(in the rows, 128 means zero)
Each row is followed by its class number.
[ 87 111 174  95 130 130 116 101 107 166 182 108 104  90 143 139 115 107
 144 220 129 138 123  68 125  88 107 124 183 168 169  81 150 127  66 128
 164 162  43 142  41 106 115 141] => 4
[111 132 164 109 130 130 133 122 111 138 169 112 120 129 126 161 128 125
 143 173 127 145 119 113 152 124 114 115 171 139 170 102 138 127  93 132
 165 144  93 111  89 109 128 117] => 1
[140 142  99 127 132 130 141 115 142 148  84 125 139 167 121 130 104 143
 127 131 141  68 163 149 117 126 109 131 115 124 137 147  83 125 158 122
 137 116 143 113 122 133 146  42] => 1
[105 181 175 112 167 145 147 137 125 126 189 140  96 173 116 166 115 155
 167 194 154 137  94 140 162  93  60 141 177 155 198 125 105 136  71 139
 221 148  56  81  70 124 113  82] => 8
[157 116  72 137 116 125 143 141 132 100  85 122 133 143 127 110 133 136
 133  68 122 131 161 134 106 160 155 145  91  95 110 132 134 134 187 134
  79 100 192 140 176 128 157 124] => 0
[135 149 160 131  92 128 118 153 112 120 158 126  99 125 129 141 133 141
 124 113 115 178 133 115 148 121 115 131 137 117 152 128 166 130 125 126
 140 127 138 150 169 104 126 177] => 6
[120 140 134 109 137 129 130 113 116 149 135 109 129 119 135 139 134 123
 142 158 118 129 118 131 121 128 130 109 147 144 149 104 133 120 121 127
 140 150  99 137  93 123 128 112] => 4
[121 144 138 110 119 133 138 127 135 143 157 148 116 131 129 135 143 153
 118 136 120 141  91 115 143 106 126 141 139 130 129 124 120 133 103 111
 149 118 109 114 138 131 110 125] => 6
[120 151 143 119 111 121 156 127  95 128 111  77 149 109 107 150 191  52
  85 142  95 115  83 134 164 143 148  85 153 169 108  93 157 156  75 141
 133 142 127  83  91 153 143 204] => 6
[136 110 132 152 103 125 110 145 111 102 116 136 128 115 136 121 129 103
 117  85 118 148 150 122 121 153 148 128 112 108 113 142 163 133 144 124
 111 123 153 152 149 125 146 179] => 2
[153 154  82 138 126 121 148 142 147 125  69 126 150 157 121 110 148 143
 110  82 117  92 134 159 117 142 151 127  82 114 106 140  90 134 176 124
 114  99 187 104 193 150 133  87] => 7
[122 171 151 127 149 132 134 125 124 154 135 138 143 128 124 156 164 128
 108 154 122 119  82 144 144 106 127 101 146 162 107 124  95 131  90 119
 155 134  98  86 110 145 114 132] => 8
[119 199 191 131 154 144 145 146 122 141 188 170 129 140  97 177 149 143
 126 158 132 156  29 144 190  96  92 116 170 156 155 135  98 125  47 126
 218 150  54  82 111 146 100 125] => 1
[141 149 132 146 139 134 131 130 141 129 121 174 121 142 118 132 124 159
 121 104 139 110 102 143 130 110 122 144 120 120 105 166  84 119 142 115
 165 117 129 127 153 157 117 102] => 1
[104  94 124 106 128 140 128 110 128 128 139 113 112 130 132 133  97 144
 169 167 138 136 154  96 114 126 118 145 150 130 168 108 139 131 109 129
 136 131  92 136  74 107 132  90] => 5
[107 104 128 102 155 132 120  88 143 175 120 143 148 100 137 141 139 124
 121 181 129  84  97 105 110  99 151 113 157 154  96 118  75 124  88 111
 130 138  73 119  72 157 100  98] => 5
[116  82 109 118 137 126  86  74 150 168 135 154 141 105 160 108 103 171
 117 152 149  78 142 107  75  95 132 147 122 125  91 139  85 114 137 105
  95 125 104 123 100 124 109  72] => 8
[139 143 120 159 122 135 129 132 126 125  96 145 138 127 119 138 159 123
  97  96 121 100 106 146 132 118 134 127 114 139  85 157  98 129 121 116
 144 118 129 102 132 157 128 152] => 8
[127 163 116 133 168 146 149 149 146 110 110 151 131 184 116 124 123 173
 158 116 158 114 115 154 140 116 100 152 117 128 147 156  71 129 131 125
 162 111 121  95 120 155 126  57] => 8
[142 122  88 150 123 129 107 117 146 142  87 155 137 120 145 113 125 166
 107  95 134  94 145 138  94 118 140 137  92 116  81 154  87 117 171 108
  91 105 156 132 168 132 116  98] => 8
[172 165  92 162 105 120 146 175 134 100  89 147 130 160 116 119 135 155
 130  36 123 157 161 140 121 157 145 132  77  83 121 149 131 136 194 132
  93  90 217 142 234 114 154 134] => 0
[139 163 142 141  98 128 151 150 101 128 123  97 135 142 115 157 165  93
 100 113  95 140 141 150 151 153 126 104 128 136 145 111 164 144 122 138
 143 134 148 114 155 114 148 155] => 5
[ 90  85 147  85 119 136  94  95 109 144 193 104  93  94 160 122  81 116
 160 208 143 141 170  74 110 110 119 133 185 132 184  89 172 120 102 133
 146 161  64 163  53  88 127 138] => 7
[106  46  94 107 122 112  94  65 117 149 104  98 141  87 151 102  86 122
 121 151 134  97 189  82  63 142 158 120 129 118 105 104 149 128 153 122
  56 140 128 163  98  95 138 106] => 1
[111 142 137 130 133 134 122 134 127 118 160 124 117 118 128 147 126 139
 135 146 128 140  94 125 143 122 118 128 144 145 156 123 129 130 100 133
 155 133  97 122 113 125 112 132] => 7
[137 203 193 156  93 127 143 192  90 107 181 126 106 124 103 165 165 130
 119  97 103 224 101 137 180 125 113 100 138 136 156 113 177 143 100 133
 157 131 131 111 207  96 123 210] => 8
[128 110 126  94 144 140 128 100 141 147 139 119 108 130 145 118 100 147
 160 189 145 113 169 105  94 116 118 140 155 131 156 104 121 119 133 129
 134 143  96 155  80 106 131  78] => 0
[119  96 135 133 123 135 110 105 119 130 140 145 120 104 126 125 134 138
 111 123 128 130 111 114 125 121 140 129 133 138 101 141 130 125 115 125
 139 141 100 132 119 134 131 143] => 1
[124  72  64 100 144 125 112  81 144 158  75 133 139 100 150  99 104 142
 128 137 138  84 164 106  73 125 179 119 115 119  74 122  85 106 180 111
  71 121 134 158 115 130 125  78] => 1
[138 141 161 153 105 120 123 140  94 124 157 132 123  90 121 156 166 108
  87 105 107 171  97 117 138 136 141 101 126 130  94 118 175 140 111 131
 105 137 137 134 194 110 115 216] => 0
[130  83 110 134 135 136  74 100 158 155 125 178 134  75 158  99 122 188
 114 102 135 128 103  93 101  87 161 145 110 109  58 148  87 108 141  97
  88 119 111 139 174 141  83 122] => 6
[154 152 118 152 135 131 119 153 139 123 129 164 135 138 123 131 140 176
 124  88 126 154 121 151 120 127 132 129 100  97 113 157 103 113 166 118
 124 112 156 124 208 132 114 108] => 3
[124  73  93 117 131 126  92  80 143 160  94 135 134  78 147  97 121 144
  99 153 122  98 151 103  75 112 155 128 115 131  69 125 110 110 147 105
  82 133 110 172 131 122 104 119] => 3
[148 129  94 149 139 143 118 120 145 126  73 165 139 158 132 110 123 164
 133  78 147  88 135 146 106 133 128 145  95 107 102 175  72 110 168 111
 138 114 144 134 132 155 136  67] => 4
[130 207 211 166  86 118 158 187  73  98 177  96 125 140  93 176 180  83
 108 103  97 197  94 138 187 151  97  95 131 149 176 108 204 165  83 152
 163 137 146  82 179 107 144 214] => 4
[138 111 103 128 105 121 119 127 131 121  95 110 123 122 132 112 104 133
 144 111 116 134 194 108  89 145 143 131 110 108 132 120 145 130 172 134
  92 128 152 177 164 109 135 135] => 5
[112  97 130 119 127 129  96 112 125 125 171 139  97 101 153 125 106 166
 149 145 142 158 143  90 118 107 123 150 151 119 144 122 138 123 119 114
 118 131  99 142 111 100 115 136] => 8
[125  79  75 109 175 145  94  71 180 170 102 159 138 118 156  96  88 183
 130 162 157  50 136 123  72  89 139 152 118 124  94 152  38  98 152  97
 114 123  88 137  99 150  96  26] => 7
[117 191 158 125 128 124 171 159 111 106 155 108 127 158  93 163 173 106
 116 146  99 153  93 152 169 145 111 106 148 151 166 120 153 148  92 146
 184 135 126  89 127 142 137 143] => 3
[145 174 123 142 168 146 142 142 169 119 113 187 124 176 114 134 130 199
 146 106 155 111  73 160 138 103  98 161 121 118 116 172  39 121 128 115
 184 109 118  91 142 175 102  56] => 6
[134 138 108 130 102 120 120 127 113 140 106 105 131 120 148 118 131 111
 112 114 119 127 182 120 112 138 147 115 115 120 120 110 156 129 165 130
 100 129 160 155 165  97 140 163] => 8
[129 119 123 140 124 124 129 135 110 121 115 130 131 109 124 124 138 118
 127 105 122 145 117 104 129 130 140 127 125 127 118 116 135 132 119 123
 115 126 125 127 130 126 126 149] => 4
[114 165 168 129 131 135 130 135 114 140 167 126 123 111 122 171 156 117
 124 161 112 161  88 126 158 120 125 101 168 154 143 110 138 133  75 131
 170 151  83 110 111 128 118 158] => 5
[161 159 111 156 100 118 121 160 127 119  95 131 128 135 120 115 155 146
 102  70 117 148 157 150 127 141 133 117  82 103 108 148 133 127 182 124
 102 107 196 141 229 115 141 151] => 3
[125 160 111 120 135 111 161 131 128 129  93 104 145 142 122 143 165  91
 107 146 105  98 111 150 135 151 139 109 127 147 124 109 119 147 114 125
 137 122 144  95  99 144 143 123] => 2
[118 152 107 100 140 134 162 123 141 126 119 112 129 152 129 130 137 138
 137 145 126 118 122 142 119 138 126 140 143 128 154 112 114 130 131 131
 140 128 128 106  97 140 131  80] => 6
[136 105  82 122 111 133 119 106 122 115  79  98 128 137 149  98  95 116
 139 111 140  86 206 136  86 168 152 126 111 104 134 132 151 123 192 134
  98 128 170 166 125 120 154 101] => 7
[114  13  70 107 128 121  60  74 139 133 131 141 100  63 168  75  57 192
 162 134 157 148 183  46  66 113 153 164 122  98 113 112 136 114 168 120
  46 131 108 199 137  77 112 113] => 1
[142 155 123 138 116 135 127 146 124 126 138 148 111 122 130 137 116 160
 133 108 136 169 126 125 121 128 128 129 130 111 127 129 131 121 144 122
 121 121 135 147 174 111 114 139] => 6
[132 146 137 135 142 134 132 137 132 124 146 146 123 135 129 138 128 149
 148 137 142 133  98 122 142 115 112 143 141 131 156 131 109 123 112 125
 155 129 110 113 105 134 120  96] => 4
[162 118  98 156 127 118 121 130 144 125  97 154 146 130 122 112 134 163
 105  71 130 111 132 145  93 135 144 136  81 102  76 157  99 122 179 124
  75 106 183 130 194 142 131  98] => 0
[102 179 191 111 151 140 149 136 111 136 201 140 118 128 113 173 167 110
 116 190 122 150  47 126 182  91  95 122 191 178 160 112 125 142  28 128
 207 152  48  76  65 143 107 166] => 8
[ 94  78 153  49 127 146 120  78 127 163 184 127  86  97 156 135 123 122
 154 232 130 115 128  70 128  84 118 144 204 154 158  92 135 119  72 119
 165 151  50 139   4 119 121 114] => 0
[143 116 105 135 131 137 123 115 149 128  74 141 142 146 126 113 127 146
 124 101 137  80 131 137 102 123 132 144 106 118  96 156  83 126 148 121
 127 113 143 121 120 154 130  98] => 6
[116  52  78 105 146 126  95  84 163 153  86 142 145 101 171  82 101 158
 140 141 154  65 162  96  69 113 150 160 110 110  92 136  75 114 158  98
  76 115 122 138  81 144 119  43] => 2
[142 184 153 153 112 131 163 186 100  85 137  95 135 160  99 161 163  83
 121  91 118 156 114 156 180 159 125 105 134 130 165 125 156 155 111 144
 161 121 160  85 156 133 157 178] => 7
[157 173 143 152 110 138 139 175 114 106 143 136 106 163 113 129 123 169
 137  84 123 182 156 155 136 130 106 141 101 111 158 148 155 125 166 130
 138 117 158 146 213 106 133 134] => 8
[148 100  39 116 156 135 126 101 176 124  19 146 150 152 143  61  93 163
 144  90 151  45 171 137  63 129 150 165  80  90  87 146  48 110 209 113
  74  91 175 140 127 162 118  33] => 6
[114 153 128 112 135 130 154 126 124 138 119 114 147 143 126 140 171 100
 121 153 117 107  96 127 144 135 132 116 146 155 155 111 120 140  95 132
 157 132 123 100  74 144 145 122] => 4
[131 120 121 145 122 118 108 112 128 155 133 150 138  96 131 126 145 143
  94 118 120 115  92 114 105 104 133 128 106 135  87 138 113 132 123 108
 107 121 128 115 153 131 115 136] => 4
[128 136 181 132  93 129 126 157  85 128 200 113 100  93 124 171 156  98
 107 136 113 208 117  92 181 121 123 106 166 146 144 102 202 143  80 138
 137 150 109 142 155  86 138 228] => 0
[134 159 178 159 115 137 137 153  96 115 162 156 118 122 110 163 158 110
 108 105 117 162  75 124 165 124 122 117 145 139 127 139 142 131  81 118
 176 133 100 117 129 136 119 182] => 4
[117 139 160 117  88 116 127 137 104 136 173 107 108  85 138 142 164 115
 103 129  96 192 107  91 150 123 152 117 154 131 136  93 195 144 100 124
 125 142 124 146 169  99 120 218] => 6
[157 121 109 150 104 117 105 136 118 132  95 136 139 100 133 107 139 131
 118  65 111 156 150 118 107 138 173 106  95 105  87 130 137 124 173 113
  71 114 173 152 199 120 142 170] => 4
[141 173 120 138 107 134 150 153 121 115 108 103 113 160 122 129 111 146
 141 112 137 145 174 136 131 151 111 127 118 113 162 125 152 131 159 137
 133 124 159 142 171 105 139 109] => 6
[145 132 147 153 131 131  96 135 130 138 167 183 117  98 140 137 137 178
 122  98 126 176  90 126 126 108 135 130 119 114 106 148 116 108 137 108
 113 125 123 140 191 125  96 141] => 4
[129 130 119 124 108 126 126 135 118 124 121 106 113 130 127 120 125 136
 129 133 128 145 174 119 128 139 119 126 120 117 147 120 157 123 152 131
 122 128 148 155 157 100 135 130] => 3
[116 144 103 122 165 143 151 145 132  99 114 122 128 189 123 116  86 148
 192 134 161 135 162 120 117 147  95 152 129 121 201 118 112 131 140 150
 150 123 119 128  79 115 150  53] => 4
[141 167 159 138 132 120 152 149 113 112 134 111 132 164  97 140 126 128
 136 132 129 138 143 153 132 143  96 119 126 121 165 126 146 138 130 141
 149 131 146 109 146 117 137 105] => 3
[119 184 206 151 126 120 151 152  95 136 202 140 131 123  92 204 180 104
  85 143 108 157  31 149 190 114  99  96 161 162 137 124 140 149  49 135
 191 148  95  65 141 130 112 181] => 1
[143 131 128 124 127 133 128 134 116 121 111 120 133 120 127 140 151 123
 120 113 115 152 124 122 131 141 147 112 132 125 112 117 135 122 133 129
 109 130 136 146 151 120 125 147] => 0
[108  67  83 109 116 134  97  73 121 151  89  92 147  98 163  92 101 107
 136 152 137  67 183  89  81 140 157 126 133 129 126 116 136 111 146 120
  98 145 110 165  34 127 154  86] => 4
[128 116 128  99 168 151 125 107 149 147 140 148 125 145 134 124 105 167
 160 170 151 112 135 123 107 107 109 136 144 132 143 124  90 114 126 134
 143 144  83 130  96 124 116  51] => 0
[140 164 142 151 119 119 139 133 110 148 108 133 159 103 111 165 172  83
  79 114 101 121  76 142 164 131 167  78 136 149  77 120 116 130 101 119
 131 125 134  96 150 149 125 180] => 1
[119 193 151  94 142 145 182 142 127 122 155 114 114 196 107 159 136 142
 158 168 140 120 105 160 158 130  75 137 166 139 203 123 115 138  95 138
 208 137 105  82  70 141 137  58] => 6
[119 109  88  93 137 114 150 105 140 140 101 125 126 145 136 120 119 133
 144 146 130  99 152 121 102 135 142 141 129 118 139 107 103 129 156 124
 108 107 152 131 100 123 141  86] => 1
[122 121 142 128 124 130 104 123 125 133 174 146 110 111 138 135 122 154
 120 133 130 147 112 118 120 112 125 135 127 120 133 134 135 122 126 121
 132 133 110 135 168 112 100 139] => 7
[122  77 107 111 135 134  83 100 155 165 127 175 116  85 154 100 111 192
 141 133 139 130 133  92  85  84 141 147 115 112  86 130  78 106 147 100
  91 119 100 153 150 123  91  89] => 5
[137 131  82 125 152 127 144 108 135 116  66  92 152 163 129 119 110 110
 142 143 136  64 181 152  97 156 132 120 126 132 139 115 103 138 153 136
 108 121 151 104  69 129 156  76] => 8
[116  71  92  95 140 132  97  72 142 155  85  99 147  87 158  98  93 122
 144 172 137  68 166 112  70 128 171 110 138 139 111 107 109 107 154 128
  85 145 107 157  62 132 124  71] => 7
[110 115 115 116 123 129 143 129 116 118 106  91 133 149 126 123 102 108
 164 140 144 114 187 114 118 154 116 128 139 126 176 107 143 142 129 142
 115 124 138 134  71 117 159  96] => 5
[114  80 100 111 112 124 115 115 107 118 106  82 128  98 146 113 119  80
 133 133 127 110 177 101 115 146 156 111 140 127 128  95 153 136 138 130
  88 125 143 134  84 113 148 157] => 7
